Below is a small trained network, with its code and all its weights. Each question gives an input and a class and asks what happens when units are switched off, that is, made to give their printed mean instead of their output.

import numpy as np


def w(rows, s, z=0):
    codes = np.array(rows[::2]) - 128.0
    scale = np.full(codes.shape[1], s)
    scale[-1] = z or s
    return codes * scale


def f(y):
    return y / 2 * (1 + np.tanh(0.7978845608 * (y + 0.044715 * y**3)))


def log_softmax(a):
    a = a - a.max(-1, keepdims=True)
    return a - np.log(np.exp(a).sum(-1, keepdims=True))


def net(x, mask):
    res = np.array(x, float).reshape(1, 8) / 4 @ E
    y = f(res @ A[0][:, :-1].T + A[0][:, -1])
    res = res + np.where(mask, y, B[0][:, -1]) @ B[0][:, :-1]
    return log_softmax(res[-1] @ U[:, :-1].T + U[:, -1])


A, B = {}, {}
E = w([
[44,112,223,52,145,189,98,42,59,114],'x0',
[168,22,189,89,135,58,78,109,149,172],'x1',
[74,88,40,255,164,211,211,34,233,85],'x2',
[157,81,91,191,153,80,130,134,167,115],'x3',
[182,75,131,128,46,157,194,11,166,60],'x4',
[163,103,161,147,170,186,41,76,100,171],'x5',
[89,159,103,169,179,46,90,117,78,39],'x6',
[215,123,81,182,228,159,72,138,127,122],'x7',
],0.0071)
A[0] = w([
[88,130,54,161,190,81,169,101,154,92,199],'N1',
[75,156,204,24,2,117,125,163,101,164,194],'N2',
[41,169,166,137,152,237,110,84,41,105,207],'N3',
[156,140,181,83,104,124,135,119,155,148,44],'N4',
[95,140,69,218,173,31,158,72,160,81,213],'N5',
[106,105,214,81,107,106,200,140,125,61,66],'N6',
[138,122,78,219,149,68,129,198,109,120,212],'N7',
[241,120,45,139,132,191,129,225,184,197,254],'N8',
[77,91,119,126,124,178,200,65,188,99,196],'N9',
],0.007,0.0042)
B[0] = w([
[48,164,115,119,25,140,130,175,162,50,204],'N1',
[67,116,233,74,148,116,141,155,122,126,247],'N2',
[203,188,117,95,196,99,151,126,211,44,226],'N3',
[89,125,182,112,83,90,151,122,127,165,141],'N4',
[94,88,36,107,39,95,106,228,198,103,228],'N5',
[5,81,141,166,1,143,202,89,93,153,160],'N6',
[177,167,115,87,168,46,109,172,254,48,203],'N7',
[70,80,119,88,209,125,170,94,227,84,234],'N8',
[192,55,91,160,120,135,111,131,188,63,213],'N9',
],0.0071,0.011)
U = w([
[151,63,64,194,53,209,221,71,191,109,180],'0',
[44,140,134,79,255,161,170,156,151,143,174],'1',
[38,130,155,44,14,82,138,190,74,163,70],'2',
[150,213,42,105,155,78,134,203,199,44,203],'3',
[221,178,83,111,136,204,111,97,58,133,14],'4',
[225,75,169,74,180,111,48,126,166,149,242],'5',
[141,206,57,226,52,213,114,169,36,226,3],'6',
[176,200,75,124,114,214,209,83,8,163,8],'7',
],0.0067,0.005)

Each question gives the input, the list of numbers given to net, and the class t.
The units are the neurons (one row each of A and B). Each row of codes is followed by its name. A weight is (code - 128) times the scale printed after its matrix; where a second scale follows, it is the last column's (A, B and U).
mask holds one flag per neuron, in row order. A switched-off neuron (its flag False) gives its mean, the last column of its row in B, instead of its output. The means were averaged over made-up inputs and are rounded, as every weight is.
A unit's drop is (log p(t) with every unit on - log p(t) with that unit switched off) / (log p(t) with every unit on - log p(t) with every unit switched off).
The circuit of an input: a set's keep is (log p(t) with only the set's units on - log p(t) with every unit switched off) / (log p(t) with every unit on - log p(t) with every unit switched off). Starting from all 9 units, units are removed one at a time, each time the one whose removal leaves the highest keep (on an exact tie, the one counted first), for as long as the keep stays at least 0.8.
circuit, biggest first: the units of the circuit, biggest drop first
unit that matters most: the unit with the biggest drop
top k neurons: the k neurons with the biggest drops, biggest first
drop of u: that unit's drop, to one decimal
input [1,3,0,-1,1,3,1,-7], class 2: unit that matters most	N8
input [-5,-3,2,1,-8,6,-7,-2], class 1: circuit, biggest first	[N8 N5]
input [6,7,6,-6,-2,6,5,-2], class 5: circuit, biggest first	[N1 N8 N6]
input [2,6,7,-7,-5,-4,-4,3], class 0: circuit, biggest first	[N2 N7]
input [-2,-8,-4,6,-1,-7,8,-8], class 2: circuit, biggest first	[N3 N6]
input [-4,5,0,4,-2,2,-8,0], class 1: top 2 neurons	[N8 N9]
input [-8,-5,-5,-1,-1,7,-3,-2], class 1: circuit, biggest first	[N8 N5 N3]
input [7,2,3,3,2,-2,3,2], class 0: top 2 neurons	[N7 N2]
input [-5,-4,-5,0,4,-1,0,-4], class 2: circuit, biggest first	[N3 N9]
input [-4,-3,8,5,4,-1,2,-2], class 3: top 2 neurons	[N7 N5]
input [2,-2,-5,4,3,0,-2,0], class 2: circuit, biggest first	[N3 N7]
input [0,6,3,4,-3,-4,4,-8], class 2: top 3 neurons	[N3 N6 N8]
input [5,-4,-8,3,8,-2,5,5], class 5: top 2 neurons	[N1 N5]
input [8,-7,5,-1,0,0,-6,3], class 3: unit that matters most	N3
input [6,0,-4,-4,8,-8,1,2], class 2: top 2 neurons	[N6 N2]
input [4,-7,-6,2,-6,5,4,-5], class 1: top 3 neurons	[N2 N5 N3]
input [-6,-3,-7,-7,4,-3,-3,3], class 1: top 2 neurons	[N8 N5]
input [3,6,-1,4,-2,-6,-1,6], class 5: drop of N1	0.4
input [-7,0,-5,4,7,-3,-2,-5], class 2: drop of N3	0.3
input [1,-1,-3,-3,0,2,7,-6], class 2: drop of N3	-0.1
input [6,-8,-6,5,5,-7,1,-4], class 2: drop of N6	0.1
